Below are the code and all the weights of a small trained network. Each question names an input and a target symbol and asks about switching units off, where a switched-off unit gives its printed mean instead of its output.

import numpy as np


def w(rows, s, z=0):
    codes = np.array(rows[::2]) - 128.0
    scale = np.full(codes.shape[1], s)
    scale[-1] = z or s
    return codes * scale


def norm(h):
    return h / np.sqrt((h * h).mean(-1, keepdims=True) + 1e-5)


def f(y):
    return y / 2 * (1 + np.tanh(0.7978845608 * (y + 0.044715 * y**3)))


def softmax(a):
    e = np.exp(a - a.max(-1, keepdims=True))
    return e / e.sum(-1, keepdims=True)


def log_softmax(a):
    a = a - a.max(-1, keepdims=True)
    return a - np.log(np.exp(a).sum(-1, keepdims=True))


def net(x, mask):
    ids = ['ΓΔΘΦαβεητ'.index(c) for c in x.split()]
    T = len(ids)
    res = E[ids] + P[:T]
    u = 0
    for l in range(3):
        r = norm(res)
        for j in range(2):
            rows = slice(2 * j, 2 * j + 2)
            q, k, v = (r @ M[l][rows].T for M in (Q, K, V))
            z = softmax(np.where(np.tri(T) > 0, q @ k.T / 2**0.5, -1e9)) @ v
            o = O[l][rows]
            res = res + np.where(mask[u + j], z, o[:, -1]) @ o[:, :-1]
        u += 2
        y = f(norm(res) @ A[l][:, :-1].T + A[l][:, -1])
        res = res + np.where(mask[u : u + 12], y, B[l][:, -1]) @ B[l][:, :-1]
        u += 12
    return log_softmax(norm(res)[-1] @ U[:, :-1].T + U[:, -1])


Q, K, V, O, A, B = {}, {}, {}, {}, {}, {}
E = w([
[144,134,141],'Γ',
[104,129,121],'Δ',
[189,136,109],'Θ',
[144,89,109],'Φ',
[120,132,112],'α',
[90,253,194],'β',
[121,137,149],'ε',
[130,134,147],'η',
[135,134,141],'τ',
],0.048)
P = w([
[247,81,241],'0',
[253,155,170],'1',
[21,247,144],'2',
[20,238,147],'3',
[14,228,149],'4',
[2,236,155],'5',
[16,218,175],'6',
[6,219,187],'7',
[38,202,196],'8',
[25,212,197],'9',
[48,200,196],'10',
[56,194,199],'11',
[57,196,192],'12',
[52,203,171],'13',
],0.0046)
Q[0] = w([
[153,23,184],'L0H1',
[253,124,58],'L0H1',
[56,163,39],'L0H2',
[90,136,60],'L0H2',
],0.016)
K[0] = w([
[42,90,75],'L0H1',
[193,82,7],'L0H1',
[189,64,88],'L0H2',
[171,99,75],'L0H2',
],0.014)
V[0] = w([
[141,254,28],'L0H1',
[235,219,192],'L0H1',
[255,3,54],'L0H2',
[69,119,211],'L0H2',
],0.0042)
O[0] = w([
[221,139,86,109],'L0H1',
[108,122,254,240],'L0H1',
[121,59,238,3],'L0H2',
[67,178,116,185],'L0H2',
],0.0061,0.0039)
A[0] = w([
[142,145,142,78],'L0N1',
[190,91,108,127],'L0N2',
[116,71,156,124],'L0N3',
[154,209,138,108],'L0N4',
[147,110,147,133],'L0N5',
[54,158,69,2],'L0N6',
[160,101,147,97],'L0N7',
[97,68,67,78],'L0N8',
[83,128,168,107],'L0N9',
[154,130,141,83],'L0N10',
[140,148,129,92],'L0N11',
[4,58,121,46],'L0N12',
],0.018,0.0094)
B[0] = w([
[126,132,122,123],'L0N1',
[126,176,87,153],'L0N2',
[170,151,106,138],'L0N3',
[46,146,108,254],'L0N4',
[145,159,140,125],'L0N5',
[253,129,134,127],'L0N6',
[145,159,172,118],'L0N7',
[120,71,105,143],'L0N8',
[132,137,65,207],'L0N9',
[131,142,126,115],'L0N10',
[109,128,123,125],'L0N11',
[196,183,82,181],'L0N12',
],0.012,0.0081)
Q[1] = w([
[33,141,141],'L1H1',
[29,34,135],'L1H1',
[10,191,97],'L1H2',
[48,24,200],'L1H2',
],0.012)
K[1] = w([
[180,96,172],'L1H1',
[147,133,250],'L1H1',
[161,77,211],'L1H2',
[218,217,143],'L1H2',
],0.02)
V[1] = w([
[77,194,84],'L1H1',
[65,66,167],'L1H1',
[208,243,52],'L1H2',
[2,141,157],'L1H2',
],0.0096)
O[1] = w([
[80,141,187,162],'L1H1',
[126,10,71,2],'L1H1',
[117,2,190,202],'L1H2',
[121,221,142,161],'L1H2',
],0.009,0.0048)
A[1] = w([
[158,162,200,145],'L1N1',
[237,103,140,1],'L1N2',
[202,183,97,90],'L1N3',
[114,124,79,84],'L1N4',
[141,19,35,113],'L1N5',
[78,148,6,122],'L1N6',
[161,51,116,10],'L1N7',
[117,120,99,55],'L1N8',
[110,183,162,173],'L1N9',
[158,34,76,130],'L1N10',
[176,51,159,28],'L1N11',
[128,128,128,129],'L1N12',
],0.015,0.0082)
B[1] = w([
[108,95,107,170],'L1N1',
[141,67,108,132],'L1N2',
[123,198,74,169],'L1N3',
[147,93,158,125],'L1N4',
[54,4,118,159],'L1N5',
[179,62,135,218],'L1N6',
[141,87,166,130],'L1N7',
[136,111,160,113],'L1N8',
[141,108,75,254],'L1N9',
[48,93,123,151],'L1N10',
[94,106,167,131],'L1N11',
[128,128,128,128],'L1N12',
],0.014,0.0088)
Q[2] = w([
[191,152,159],'L2H1',
[57,145,226],'L2H1',
[31,132,23],'L2H2',
[83,2,67],'L2H2',
],0.015)
K[2] = w([
[97,188,74],'L2H1',
[193,154,202],'L2H1',
[230,79,201],'L2H2',
[158,5,67],'L2H2',
],0.02)
V[2] = w([
[32,95,162],'L2H1',
[119,149,163],'L2H1',
[184,107,46],'L2H2',
[2,146,32],'L2H2',
],0.0094)
O[2] = w([
[211,128,169,236],'L2H1',
[120,88,122,50],'L2H1',
[255,80,103,251],'L2H2',
[7,59,80,196],'L2H2',
],0.0081,0.0029)
A[2] = w([
[78,147,240,145],'L2N1',
[133,138,111,107],'L2N2',
[178,30,161,2],'L2N3',
[249,170,93,80],'L2N4',
[142,101,80,157],'L2N5',
[124,142,103,110],'L2N6',
[191,142,202,197],'L2N7',
[168,146,180,153],'L2N8',
[97,135,127,105],'L2N9',
[216,79,134,144],'L2N10',
[166,207,194,150],'L2N11',
[136,99,216,70],'L2N12',
],0.02,0.0087)
B[2] = w([
[170,168,176,191],'L2N1',
[130,113,133,134],'L2N2',
[7,147,141,162],'L2N3',
[160,156,170,254],'L2N4',
[165,81,111,196],'L2N5',
[136,117,133,146],'L2N6',
[147,164,85,177],'L2N7',
[152,164,97,151],'L2N8',
[140,142,122,139],'L2N9',
[101,32,152,197],'L2N10',
[101,185,71,207],'L2N11',
[89,178,142,137],'L2N12',
],0.019,0.009)
U = w([
[236,119,140,101],'Γ',
[135,131,253,162],'Δ',
[133,166,89,140],'Θ',
[62,82,163,176],'Φ',
[136,161,142,170],'α',
[11,162,189,78],'β',
[9,147,33,1],'ε',
[140,102,38,155],'η',
[187,72,199,167],'τ',
],0.021,0.0094)

Each question gives the input, a string of symbols that net reads in full, and the target symbol t.
The units are the heads (2 rows each of Q, K, V and O) and the neurons (one row each of A and B). Each row of codes is followed by its name. A weight is (code - 128) times the scale printed after its matrix; where a second scale follows, it is the last column's (O, A, B and U).
mask holds one flag per unit, layer by layer, with each layer's heads first. A switched-off unit (its flag False) gives its mean, the last column of its rows in O or B, instead of its output. The means were averaged over made-up inputs and are rounded, as every weight is.
A unit's drop is (log p(t) with every unit on - log p(t) with that unit switched off) / (log p(t) with every unit on - log p(t) with every unit switched off).
The circuit of an input: a set's keep is (log p(t) with only the set's units on - log p(t) with every unit switched off) / (log p(t) with every unit on - log p(t) with every unit switched off). Starting from the 12 units with the biggest drops (on a tie, the unit counted first), units are removed one at a time, each time the one whose removal leaves the highest keep (on an exact tie, the one counted first), for as long as the keep stays at least 0.8.
circuit, biggest first: the units of the circuit, biggest drop first
unit that matters most: the unit with the biggest drop
k most important neurons: the k neurons with the biggest drops, biggest first
k most important neurons of layer l: the k neurons of layer l with the biggest drops, biggest first
drop of u: that unit's drop, to one decimal
input β Φ α η Δ τ, target β: unit that matters most -> L0N2
input Θ Γ α τ Δ Φ Γ Δ ε η η η τ ε, target Θ: circuit, biggest first -> [L2H2, L2N11, L0H2]
input ε η Δ η η Δ η η η τ, target ε: 2 most important neurons of layer 0 -> [L0N12, L0N9]
input η η Δ η τ Δ η, target η: 2 most important neurons -> [L0N12, L0N4]
input Δ Θ Θ β η α τ Δ Γ τ, target Δ: 2 most important neurons -> [L0N4, L0N6]
input Γ Φ η α Φ η ε ε, target Γ: 3 most important neurons -> [L1N5, L0N4, L2N4]
input Φ Θ ε η Δ τ, target Φ: 3 most important neurons of layer 0 -> [L0N3, L0N2, L0N4]
input Θ Θ Δ η β ε ε, target Θ: 3 most important neurons -> [L1N6, L1N5, L2N11]
input ε Δ Δ Φ τ ε Φ Φ α, target Γ: 2 most important neurons of layer 0 -> [L0N12, L0N8]
input Γ η α η ε Θ Θ Θ β α Γ η, target Γ: 4 most important neurons -> [L1N5, L0N4, L2N4, L1N6]
input α η τ η Θ α Θ Φ Δ Δ β ε, target α: 3 most important neurons -> [L1N5, L0N7, L2N1]
input Δ η η η Γ, target Δ: 2 most important neurons of layer 0 -> [L0N6, L0N4]
input ε Δ Δ α Δ Θ ε Φ α η η ε, target ε: 3 most important neurons -> [L0N12, L2N4, L1N9]
input τ Δ α Δ Δ, target η: unit that matters most -> L0H1
input ε Θ ε ε η Δ Θ η, target ε: 4 most important neurons of layer 0 -> [L0N12, L0N2, L0N4, L0N9]
input τ ε α ε Θ η Φ ε η, target τ: 3 most important neurons -> [L0N4, L0N3, L0N12]
input β Φ η η Δ Θ Δ Φ τ ε η η, target β: 3 most important neurons -> [L0N2, L0N12, L2N4]
input Δ η η Φ β τ Θ η η, target Δ: 2 most important neurons of layer 2 -> [L2N1, L2N11]
input η α η Φ Δ Θ τ, target η: 3 most important neurons -> [L0N12, L2N4, L2N10]
input β τ η η Δ Δ τ η, target β: unit that matters most -> L1H1
input ε ε α Δ η η η η, target ε: 2 most important neurons -> [L0N12, L1N9]
input η η Φ η Δ τ β η τ τ τ Δ Φ η, target η: 4 most important neurons -> [L0N12, L0N8, L2N4, L2N10]
input η β ε Θ Φ η Γ Φ Θ β Δ τ η Δ, target Θ: 3 most important neurons -> [L0N12, L0N4, L0N3]
input ε β ε Δ ε β η α η ε Γ β Γ, target ε: 4 most important neurons -> [L0N12, L1N9, L2N4, L0N4]
input η Φ β Γ, target η: 4 most important neurons -> [L0N12, L0N4, L2N4, L2N10]
input Δ ε Δ η Φ Θ η Φ Θ η Θ Δ ε, target Δ: 3 most important neurons of layer 0 -> [L0N12, L0N6, L0N4]
input Φ α α ε ε τ, target Φ: unit that matters most -> L0H2
input τ α η η Φ Γ Δ τ, target τ: 4 most important neurons of layer 0 -> [L0N4, L0N3, L0N12, L0N5]
input α Γ ε η η ε Δ Γ τ β Φ Δ Φ ε, target α: 3 most important neurons of layer 0 -> [L0N2, L0N12, L0N7]
input η β Θ, target ε: drop of L2H1 -> 0.1
